Below are the code and all the weights of a small trained network. Each question names an input and a class and asks about switching units off, where a switched-off unit gives its printed mean instead of its output.

import numpy as np


def w(rows, s, z=0):
    codes = np.array(rows[::2]) - 128.0
    scale = np.full(codes.shape[1], s)
    scale[-1] = z or s
    return codes * scale


def f(y):
    return y / 2 * (1 + np.tanh(0.7978845608 * (y + 0.044715 * y**3)))


def log_softmax(a):
    a = a - a.max(-1, keepdims=True)
    return a - np.log(np.exp(a).sum(-1, keepdims=True))


def net(x, mask):
    res = np.array(x, float).reshape(1, 4) / 4 @ E
    y = f(res @ A[0][:, :-1].T + A[0][:, -1])
    res = res + np.where(mask, y, B[0][:, -1]) @ B[0][:, :-1]
    return log_softmax(res[-1] @ U[:, :-1].T + U[:, -1])


A, B = {}, {}
E = w([
[181,253,91,72,165],'x0',
[214,208,167,55,41],'x1',
[138,36,125,75,127],'x2',
[182,129,255,64,210],'x3',
],0.0082)
A[0] = w([
[140,95,80,67,102,103],'N1',
[103,176,125,209,151,116],'N2',
[110,134,159,201,69,4],'N3',
[98,133,137,216,141,150],'N4',
[106,125,70,150,227,222],'N5',
[114,143,123,155,115,196],'N6',
[146,147,161,99,154,41],'N7',
[108,189,25,180,96,182],'N8',
[90,1,168,208,123,125],'N9',
[166,174,146,51,95,208],'N10',
[121,144,182,144,99,73],'N11',
],0.02,0.0041)
B[0] = w([
[103,100,123,132,91,152],'N1',
[74,192,111,125,118,173],'N2',
[186,111,147,100,176,154],'N3',
[68,141,114,144,117,179],'N4',
[86,65,176,166,173,208],'N5',
[148,148,146,168,109,151],'N6',
[123,168,151,119,108,163],'N7',
[175,150,26,155,100,227],'N8',
[79,119,110,85,5,249],'N9',
[107,72,189,91,65,211],'N10',
[197,81,135,149,135,145],'N11',
],0.031,0.02)
U = w([
[141,176,254,53,88,204],'0',
[97,84,93,161,37,243],'1',
[36,119,220,140,188,96],'2',
[248,149,207,105,113,1],'3',
[128,239,81,196,143,10],'4',
[111,171,83,19,217,36],'5',
],0.0069,0.004)

Each question gives the input, the list of numbers given to net, and the class t.
The units are the neurons (one row each of A and B). Each row of codes is followed by its name. A weight is (code - 128) times the scale printed after its matrix; where a second scale follows, it is the last column's (A, B and U).
mask holds one flag per neuron, in row order. A switched-off neuron (its flag False) gives its mean, the last column of its row in B, instead of its output. The means were averaged over made-up inputs and are rounded, as every weight is.
A unit's drop is (log p(t) with every unit on - log p(t) with that unit switched off) / (log p(t) with every unit on - log p(t) with every unit switched off).
The circuit of an input: a set's keep is (log p(t) with only the set's units on - log p(t) with every unit switched off) / (log p(t) with every unit on - log p(t) with every unit switched off). Starting from all 11 units, units are removed one at a time, each time the one whose removal leaves the highest keep (on an exact tie, the one counted first), for as long as the keep stays at least 0.8.
units of the circuit, in order: the units of the circuit, biggest drop first
k most important neurons: the k neurons with the biggest drops, biggest first
drop of u: that unit's drop, to one decimal
input [2,-6,4,8], class 2: units of the circuit, in order : (N8; N5)
input [7,-8,0,-2], class 4: units of the circuit, in order : (N9; N10)
input [-5,6,-7,-1], class 3: units of the circuit, in order : (N9; N3)
input [8,-5,-2,1], class 2: units of the circuit, in order : (N5; N9)
input [-1,-3,-5,8], class 2: units of the circuit, in order : (N8; N9)
input [-1,-3,-4,8], class 2: units of the circuit, in order : (N8; N9)
input [1,-6,-8,1], class 4: units of the circuit, in order : (N10; N9)
input [-4,5,-2,3], class 0: 2 most important neurons : (N8; N10)
input [2,-5,-4,0], class 4: 2 most important neurons : (N9; N10)
input [-5,6,-6,2], class 3: 2 most important neurons : (N9; N11)
input [6,-8,-3,-5], class 4: 2 most important neurons : (N8; N9)
input [3,-5,-8,6], class 2: most important neuron : (N8)
input [4,-3,8,2], class 2: drop of N8 : 0.3
input [5,-8,7,7], class 2: drop of N5 : 0.1
input [-4,5,-8,-2], class 3: drop of N11 : 0.2
input [4,7,-2,0], class 0: most important neuron : (N10)
input [-2,0,-7,2], class 4: 3 most important neurons : (N9; N10; N5)
